Here is a tiny trained network, its code and every weight. The questions are about switching its units off for an input and a class, where a switched-off unit gives its printed mean instead of its output.

import numpy as np


def w(rows, s, z=0):
    codes = np.array(rows[::2]) - 128.0
    scale = np.full(codes.shape[1], s)
    scale[-1] = z or s
    return codes * scale


def norm(h):
    return h / np.sqrt((h * h).mean(-1, keepdims=True) + 1e-5)


def f(y):
    return y / 2 * (1 + np.tanh(0.7978845608 * (y + 0.044715 * y**3)))


def log_softmax(a):
    a = a - a.max(-1, keepdims=True)
    return a - np.log(np.exp(a).sum(-1, keepdims=True))


def net(x, mask):
    res = np.array(x, float).reshape(1, 8) / 4 @ E
    u = 0
    for l in range(4):
        y = f(norm(res) @ A[l][:, :-1].T + A[l][:, -1])
        res = res + np.where(mask[u : u + 3], y, B[l][:, -1]) @ B[l][:, :-1]
        u += 3
    return log_softmax(norm(res)[-1] @ U[:, :-1].T + U[:, -1])


A, B = {}, {}
E = w([
[158,142,118,114],'x0',
[63,244,125,84],'x1',
[120,125,115,116],'x2',
[104,113,226,32],'x3',
[171,73,79,95],'x4',
[124,127,133,132],'x5',
[124,127,123,126],'x6',
[107,111,115,124],'x7',
],0.011)
A[0] = w([
[56,254,179,129,248],'0.n0',
[111,184,42,143,48],'0.n1',
[122,124,26,169,235],'0.n2',
],0.008,0.0016)
B[0] = w([
[19,73,42,101,254],'0.n0',
[147,255,123,227,168],'0.n1',
[144,150,207,253,193],'0.n2',
],0.0085,0.0057)
A[1] = w([
[111,165,145,1,68],'1.n0',
[134,13,101,63,4],'1.n1',
[95,109,114,206,126],'1.n2',
],0.0081,0.0035)
B[1] = w([
[14,8,89,89,255],'1.n0',
[239,176,188,2,231],'1.n1',
[229,171,8,48,240],'1.n2',
],0.0089,0.0022)
A[2] = w([
[188,84,72,157,142],'2.n0',
[96,254,121,184,81],'2.n1',
[51,69,37,185,4],'2.n2',
],0.0081,0.0024)
B[2] = w([
[228,141,13,128,209],'2.n0',
[77,245,105,127,253],'2.n1',
[233,126,97,134,189],'2.n2',
],0.011,0.0032)
A[3] = w([
[171,107,2,192,26],'3.n0',
[69,152,132,232,69],'3.n1',
[145,29,150,12,254],'3.n2',
],0.0084,0.0041)
B[3] = w([
[254,126,49,164,172],'3.n0',
[125,157,64,96,143],'3.n1',
[129,121,211,184,254],'3.n2',
],0.0098,0.0081)
U = w([
[163,145,84,175,145],'0',
[40,179,81,176,108],'1',
[171,67,80,183,116],'2',
[117,181,109,168,175],'3',
[77,66,240,183,183],'4',
[5,141,185,48,41],'5',
[171,61,243,58,3],'6',
[44,71,198,102,191],'7',
],0.012,0.0031)

Each question gives the input, the list of numbers given to net, and the class t.
The units are the neurons (one row each of A and B). Each row of codes is followed by its name. A weight is (code - 128) times the scale printed after its matrix; where a second scale follows, it is the last column's (A, B and U).
mask holds one flag per neuron, layer by layer. A switched-off neuron (its flag False) gives its mean, the last column of its row in B, instead of its output. The means were averaged over made-up inputs and are rounded, as every weight is.
A unit's drop is (log p(t) with every unit on - log p(t) with that unit switched off) / (log p(t) with every unit on - log p(t) with every unit switched off).
The circuit of an input: a set's keep is (log p(t) with only the set's units on - log p(t) with every unit switched off) / (log p(t) with every unit on - log p(t) with every unit switched off). Starting from all 12 units, units are removed one at a time, each time the one whose removal leaves the highest keep (on an exact tie, the one counted first), for as long as the keep stays at least 0.8.
units of the circuit, in order: the units of the circuit, biggest drop first
most important unit: the unit with the biggest drop
k most important neurons: the k neurons with the biggest drops, biggest first
top k neurons in layer l: the k neurons of layer l with the biggest drops, biggest first
drop of u: that unit's drop, to one decimal
input [2,6,-1,1,8,-8,-8,0], class 7: units of the circuit, in order : 1.n0; 2.n1; 1.n2; 3.n2
input [-4,-4,-8,0,-7,-8,-6,5], class 0: units of the circuit, in order : 1.n2
input [3,6,7,3,8,-8,8,7], class 7: units of the circuit, in order : 1.n0; 2.n1; 3.n2
input [-3,7,-8,4,5,2,3,-4], class 7: units of the circuit, in order : 1.n0; 2.n1; 0.n1
input [0,-4,-5,2,8,4,-7,-1], class 6: units of the circuit, in order : 1.n1; 3.n0
input [6,0,-5,2,3,-5,6,-1], class 6: 2 most important neurons : 0.n1; 1.n1
input [1,8,-5,3,1,-8,4,3], class 7: top 2 neurons in layer 2 : 2.n1; 2.n0
input [2,-5,1,1,6,-5,-6,3], class 6: 2 most important neurons : 1.n1; 0.n1
input [7,6,-1,2,2,2,1,-2], class 7: top 2 neurons in layer 2 : 2.n1; 2.n0
input [1,7,2,5,7,2,-7,-3], class 7: 2 most important neurons : 1.n0; 2.n1
input [2,-2,-4,3,0,-4,2,1], class 4: 2 most important neurons : 3.n2; 0.n0
input [4,1,3,1,-1,7,-4,1], class 5: 2 most important neurons : 0.n2; 0.n0
input [3,-6,0,2,3,0,-8,8], class 6: top 2 neurons in layer 0 : 0.n1; 0.n2
input [5,4,1,5,7,3,-2,3], class 7: most important unit : 1.n0
input [-5,-3,1,2,8,1,-2,-5], class 6: drop of 1.n1 : 0.4
